Below is a small trained network, with its code and all its weights. Each question gives an input and a class and asks what happens when units are switched off, that is, made to give their printed mean instead of their output.

import numpy as np


def w(rows, s, z=0):
    codes = np.array(rows[::2]) - 128.0
    scale = np.full(codes.shape[1], s)
    scale[-1] = z or s
    return codes * scale


def norm(h):
    return h / np.sqrt((h * h).mean(-1, keepdims=True) + 1e-5)


def f(y):
    return np.maximum(y, 0)


def log_softmax(a):
    a = a - a.max(-1, keepdims=True)
    return a - np.log(np.exp(a).sum(-1, keepdims=True))


def net(x, mask):
    res = np.array(x, float).reshape(1, 5) / 4 @ E
    u = 0
    for l in range(4):
        y = f(norm(res) @ A[l][:, :-1].T + A[l][:, -1])
        res = res + np.where(mask[u : u + 5], y, B[l][:, -1]) @ B[l][:, :-1]
        u += 5
    return log_softmax(norm(res)[-1] @ U[:, :-1].T + U[:, -1])


A, B = {}, {}
E = w([
[50,8,153,97,134,119,144],'x0',
[17,132,51,71,145,152,164],'x1',
[72,252,200,97,215,110,134],'x2',
[147,126,141,103,153,144,139],'x3',
[152,124,146,75,138,122,134],'x4',
],0.0048)
A[0] = w([
[82,91,162,135,183,52,46,35],'L0N0',
[184,76,136,48,131,205,146,174],'L0N1',
[144,106,134,118,210,176,82,1],'L0N2',
[106,254,181,150,131,142,218,218],'L0N3',
[179,180,20,67,10,210,94,78],'L0N4',
],0.004,0.0017)
B[0] = w([
[176,123,172,170,225,88,186,164],'L0N0',
[74,152,91,224,98,149,122,196],'L0N1',
[169,156,166,109,220,77,109,132],'L0N2',
[135,110,167,121,37,141,165,252],'L0N3',
[159,148,112,91,254,106,232,224],'L0N4',
],0.0062,0.0033)
A[1] = w([
[189,195,146,160,114,164,190,235],'L1N0',
[105,254,152,52,57,216,73,2],'L1N1',
[35,105,59,67,146,188,169,63],'L1N2',
[53,30,160,123,54,163,131,204],'L1N3',
[51,209,99,155,188,137,207,190],'L1N4',
],0.0051,0.0017)
B[1] = w([
[69,109,95,127,52,156,168,251],'L1N0',
[113,193,103,154,112,141,109,184],'L1N1',
[48,157,101,227,147,184,97,216],'L1N2',
[109,201,205,75,133,211,81,225],'L1N3',
[201,2,114,57,112,9,84,254],'L1N4',
],0.0078,0.0045)
A[2] = w([
[186,80,111,168,72,79,121,13],'L2N0',
[105,91,115,101,173,156,121,21],'L2N1',
[20,166,95,23,132,3,85,108],'L2N2',
[25,165,108,146,83,112,141,3],'L2N3',
[172,135,201,114,174,54,204,32],'L2N4',
],0.0057,0.0016)
B[2] = w([
[122,151,118,115,116,178,127,193],'L2N0',
[72,187,171,137,107,143,86,155],'L2N1',
[254,93,107,150,139,205,124,252],'L2N2',
[114,199,193,147,51,105,178,192],'L2N3',
[82,104,88,80,144,74,160,172],'L2N4',
],0.0076,0.0043)
A[3] = w([
[84,79,245,81,195,20,148,176],'L3N0',
[29,90,203,193,129,181,152,178],'L3N1',
[129,80,2,169,202,102,102,4],'L3N2',
[116,45,161,95,117,158,59,122],'L3N3',
[119,250,169,96,106,63,88,99],'L3N4',
],0.0051,0.003)
B[3] = w([
[201,61,59,143,212,28,150,216],'L3N0',
[181,141,65,146,209,79,139,253],'L3N1',
[137,20,96,85,117,72,157,165],'L3N2',
[144,137,235,26,207,156,85,206],'L3N3',
[67,123,194,254,103,94,111,164],'L3N4',
],0.0061,0.0042)
U = w([
[172,132,39,117,6,141,151,172],'0',
[136,60,15,86,146,42,143,253],'1',
[157,90,208,78,186,153,47,143],'2',
[2,157,91,119,153,181,77,42],'3',
[73,188,220,159,33,66,140,31],'4',
],0.0095,0.0022)

Each question gives the input, the list of numbers given to net, and the class t.
The units are the neurons (one row each of A and B). Each row of codes is followed by its name. A weight is (code - 128) times the scale printed after its matrix; where a second scale follows, it is the last column's (A, B and U).
mask holds one flag per neuron, layer by layer. A switched-off neuron (its flag False) gives its mean, the last column of its row in B, instead of its output. The means were averaged over made-up inputs and are rounded, as every weight is.
A unit's drop is (log p(t) with every unit on - log p(t) with that unit switched off) / (log p(t) with every unit on - log p(t) with every unit switched off).
The circuit of an input: a set's keep is (log p(t) with only the set's units on - log p(t) with every unit switched off) / (log p(t) with every unit on - log p(t) with every unit switched off). Starting from the 12 units with the biggest drops (on a tie, the unit counted first), units are removed one at a time, each time the one whose removal leaves the highest keep (on an exact tie, the one counted first), for as long as the keep stays at least 0.8.
circuit, biggest first: the units of the circuit, biggest drop first
top k neurons: the k neurons with the biggest drops, biggest first
top k neurons in layer l: the k neurons of layer l with the biggest drops, biggest first
input [-8,1,-6,-2,0], class 1: circuit, biggest first -> (L0N4)
input [7,-8,2,6,-6], class 1: circuit, biggest first -> (L3N0, L2N2)
input [4,7,1,5,7], class 2: circuit, biggest first -> (L1N0, L2N2)
input [7,-3,6,5,7], class 1: top 3 neurons -> (L3N0, L2N4, L0N0)
input [-1,-7,7,7,-7], class 4: top 4 neurons -> (L0N4, L0N3, L1N4, L1N0)
input [-8,-2,3,7,0], class 4: circuit, biggest first -> (L2N2, L3N4)
input [1,-8,6,-4,3], class 1: circuit, biggest first -> (L3N0, L2N4)
input [-7,-1,2,5,-5], class 4: circuit, biggest first -> (L2N2, L3N4)
input [0,5,5,-1,-8], class 0: top 2 neurons in layer 0 -> (L0N3, L0N4)
input [1,8,1,5,-5], class 2: circuit, biggest first -> (L1N4, L1N0, L2N2, L3N3)
input [2,2,-7,-6,-5], class 3: circuit, biggest first -> (L1N3, L1N4, L2N2)
input [8,5,-3,3,2], class 3: top 2 neurons -> (L1N2, L1N4)
input [-2,-7,2,-3,2], class 4: circuit, biggest first -> (L2N2, L3N4)
input [3,-1,-1,-5,-2], class 2: circuit, biggest first -> (L1N3)
input [0,8,5,-6,-7], class 0: top 2 neurons -> (L2N2, L1N4)
input [0,-6,4,5,-4], class 4: top 2 neurons in layer 0 -> (L0N4, L0N3)
input [-4,5,3,3,-5], class 0: top 2 neurons -> (L1N4, L0N3)
input [-6,7,7,-8,-4], class 0: top 2 neurons -> (L2N2, L1N4)
input [-1,-3,5,3,4], class 4: top 3 neurons -> (L0N4, L0N3, L1N4)
input [1,-3,3,-6,3], class 1: top 2 neurons in layer 0 -> (L0N0, L0N1)
